Below are the code and all the weights of a small trained network. Each question names an input and a target symbol and asks about switching units off, where a switched-off unit gives its printed mean instead of its output.

import numpy as np


def w(rows, s, z=0):
    codes = np.array(rows[::2]) - 128.0
    scale = np.full(codes.shape[1], s)
    scale[-1] = z or s
    return codes * scale


def norm(h):
    return h / np.sqrt((h * h).mean(-1, keepdims=True) + 1e-5)


def f(y):
    return y / 2 * (1 + np.tanh(0.7978845608 * (y + 0.044715 * y**3)))


def softmax(a):
    e = np.exp(a - a.max(-1, keepdims=True))
    return e / e.sum(-1, keepdims=True)


def log_softmax(a):
    a = a - a.max(-1, keepdims=True)
    return a - np.log(np.exp(a).sum(-1, keepdims=True))


def net(x, mask):
    ids = ['ΓΘΞαδεζηλμτφω'.index(c) for c in x.split()]
    T = len(ids)
    res = E[ids] + P[:T]
    u = 0
    for l in range(2):
        r = norm(res)
        for j in range(2):
            rows = slice(4 * j, 4 * j + 4)
            q, k, v = (r @ M[l][rows].T for M in (Q, K, V))
            z = softmax(np.where(np.tri(T) > 0, q @ k.T / 4**0.5, -1e9)) @ v
            o = O[l][rows]
            res = res + np.where(mask[u + j], z, o[:, -1]) @ o[:, :-1]
        u += 2
        y = f(norm(res) @ A[l][:, :-1].T + A[l][:, -1])
        res = res + np.where(mask[u : u + 4], y, B[l][:, -1]) @ B[l][:, :-1]
        u += 4
    return log_softmax(norm(res)[-1] @ U[:, :-1].T + U[:, -1])


Q, K, V, O, A, B = {}, {}, {}, {}, {}, {}
E = w([
[170,171,245,123],'Γ',
[171,35,107,100],'Θ',
[231,22,127,103],'Ξ',
[183,30,111,118],'α',
[240,137,100,223],'δ',
[122,198,128,125],'ε',
[214,28,124,162],'ζ',
[75,135,200,156],'η',
[223,30,122,145],'λ',
[80,119,218,166],'μ',
[136,141,227,152],'τ',
[214,212,118,62],'φ',
[138,255,15,100],'ω',
],0.012)
P = w([
[90,247,215,113],'0',
[169,172,163,227],'1',
[162,123,145,217],'2',
[152,120,129,187],'3',
[150,107,111,161],'4',
[141,98,110,136],'5',
[136,90,105,102],'6',
],0.012)
Q[0] = w([
[145,44,194,171],'L0H0',
[122,253,88,115],'L0H0',
[186,114,109,94],'L0H0',
[181,141,183,172],'L0H0',
[136,99,115,107],'L0H1',
[117,124,82,186],'L0H1',
[75,83,165,56],'L0H1',
[175,172,154,124],'L0H1',
],0.024)
K[0] = w([
[113,128,236,187],'L0H0',
[198,89,33,78],'L0H0',
[126,158,136,54],'L0H0',
[202,85,195,133],'L0H0',
[130,165,145,123],'L0H1',
[104,180,86,189],'L0H1',
[105,59,253,109],'L0H1',
[170,116,72,81],'L0H1',
],0.02)
V[0] = w([
[167,129,122,99],'L0H0',
[155,124,254,116],'L0H0',
[155,125,192,106],'L0H0',
[210,132,89,75],'L0H0',
[42,175,80,147],'L0H1',
[198,89,168,113],'L0H1',
[124,85,157,122],'L0H1',
[70,111,129,144],'L0H1',
],0.01)
O[0] = w([
[129,107,162,82,151],'L0H0',
[107,47,195,215,254],'L0H0',
[119,75,178,149,197],'L0H0',
[130,98,197,2,159],'L0H0',
[155,163,88,241,104],'L0H1',
[103,98,161,30,146],'L0H1',
[50,84,125,68,48],'L0H1',
[38,103,99,143,30],'L0H1',
],0.008,0.0055)
A[0] = w([
[208,71,174,91,255],'L0N0',
[112,90,234,172,184],'L0N1',
[1,118,91,245,162],'L0N2',
[41,127,175,156,34],'L0N3',
],0.012,0.0032)
B[0] = w([
[161,201,179,133,254],'L0N0',
[137,154,78,169,247],'L0N1',
[253,120,186,92,187],'L0N2',
[54,154,86,83,142],'L0N3',
],0.019,0.0095)
Q[1] = w([
[92,145,89,130],'L1H0',
[123,88,162,111],'L1H0',
[99,87,73,121],'L1H0',
[95,143,130,121],'L1H0',
[135,162,125,63],'L1H1',
[204,90,97,126],'L1H1',
[29,49,9,102],'L1H1',
[129,100,104,140],'L1H1',
],0.015)
K[1] = w([
[88,124,104,117],'L1H0',
[159,86,136,119],'L1H0',
[119,103,77,118],'L1H0',
[104,109,130,114],'L1H0',
[68,136,111,117],'L1H1',
[151,170,133,79],'L1H1',
[77,166,197,251],'L1H1',
[137,145,147,142],'L1H1',
],0.02)
V[1] = w([
[62,146,116,188],'L1H0',
[166,72,105,69],'L1H0',
[74,211,74,4],'L1H0',
[173,179,185,140],'L1H0',
[46,157,56,155],'L1H1',
[150,23,156,225],'L1H1',
[29,170,80,17],'L1H1',
[227,64,23,114],'L1H1',
],0.016)
O[1] = w([
[142,115,35,117,106],'L1H0',
[123,170,197,113,71],'L1H0',
[230,53,183,133,63],'L1H0',
[104,93,147,164,253],'L1H0',
[224,162,102,137,67],'L1H1',
[109,121,142,9,57],'L1H1',
[211,77,163,178,62],'L1H1',
[90,249,212,125,117],'L1H1',
],0.017,0.018)
A[1] = w([
[158,90,198,91,22],'L1N0',
[74,206,102,79,193],'L1N1',
[250,167,84,85,179],'L1N2',
[183,156,47,95,254],'L1N3',
],0.023,0.0024)
B[1] = w([
[178,7,129,159,136],'L1N0',
[151,85,73,205,255],'L1N1',
[36,171,178,46,167],'L1N2',
[177,84,195,150,167],'L1N3',
],0.021,0.0066)
U = w([
[178,107,101,127,102],'Γ',
[177,112,106,121,117],'Θ',
[140,107,207,90,230],'Ξ',
[158,122,104,110,129],'α',
[151,136,111,131,47],'δ',
[138,139,114,145,3],'ε',
[145,128,107,124,75],'ζ',
[64,212,177,139,83],'η',
[139,132,111,120,78],'λ',
[104,175,96,101,89],'μ',
[120,159,55,105,143],'τ',
[105,97,123,244,175],'φ',
[239,220,118,179,161],'ω',
],0.011,0.0049)

Each question gives the input, a string of symbols that net reads in full, and the target symbol t.
The units are the heads (4 rows each of Q, K, V and O) and the neurons (one row each of A and B). Each row of codes is followed by its name. A weight is (code - 128) times the scale printed after its matrix; where a second scale follows, it is the last column's (O, A, B and U).
mask holds one flag per unit, layer by layer, with each layer's heads first. A switched-off unit (its flag False) gives its mean, the last column of its rows in O or B, instead of its output. The means were averaged over made-up inputs and are rounded, as every weight is.
A unit's drop is (log p(t) with every unit on - log p(t) with that unit switched off) / (log p(t) with every unit on - log p(t) with every unit switched off).
The circuit of an input: a set's keep is (log p(t) with only the set's units on - log p(t) with every unit switched off) / (log p(t) with every unit on - log p(t) with every unit switched off). Starting from all 12 units, units are removed one at a time, each time the one whose removal leaves the highest keep (on an exact tie, the one counted first), for as long as the keep stays at least 0.8.
units of the circuit, in order: the units of the circuit, biggest drop first
unit that matters most: the unit with the biggest drop
k most important neurons: the k neurons with the biggest drops, biggest first
drop of u: that unit's drop, to one decimal
input μ η Ξ ζ η, target η: most important neuron	L0N2
input μ φ φ μ ω ζ, target ω: units of the circuit, in order	L1H1, L0N0, L0N2
input Ξ ζ ω τ ε, target ω: units of the circuit, in order	L0H0, L1H1
input τ μ ω α ζ, target ω: units of the circuit, in order	L0H0, L1H1, L0N2
input η φ ω τ, target ω: units of the circuit, in order	L0H0, L1H1, L0N2
input λ μ μ ω τ, target ω: units of the circuit, in order	L1H1, L0N2, L0N0
input Ξ φ ω η ω φ, target ω: units of the circuit, in order	L0N0, L1H1, L0N2
input φ τ μ ω φ, target ω: units of the circuit, in order	L0N0, L0H0, L1H1
input μ φ Ξ ω ζ ω η, target ω: units of the circuit, in order	L0H0, L0N2, L1H1
input ω ω ω α, target ω: units of the circuit, in order	L0H0, L1H1, L0N0
input φ φ ω ω φ μ φ, target Ξ: units of the circuit, in order	L0H0, L1H0
input ω η φ φ ω Ξ, target ω: units of the circuit, in order	L0N0, L1H1, L0N2
input φ φ ζ ω δ, target ω: units of the circuit, in order	L0H0, L1H1, L0N0
input λ φ ω μ φ ω, target η: 3 most important neurons	L1N2, L0N0, L0N2
input φ τ Ξ ω η, target ω: unit that matters most	L0N2
input Ξ η ω ω, target η: 2 most important neurons	L1N2, L0N2
input λ ζ ω φ φ φ φ, target Ξ: 2 most important neurons	L1N1, L0N1
input ω η λ η α α ω, target ω: 2 most important neurons	L0N3, L1N3
input τ ω φ μ, target ω: units of the circuit, in order	L0H0, L0N2, L1H1
input α Γ ω λ, target ω: unit that matters most	L0H0
input τ λ φ τ ω δ, target ω: units of the circuit, in order	L1H1, L0N0, L0N2
input Θ ω φ τ ω, target ω: 2 most important neurons	L1N3, L0N3
input φ ω ω τ φ ω α, target ω: units of the circuit, in order	L0N0, L1H1, L0N2
input φ Γ ω ω ω μ, target ω: drop of L0H1	0.1
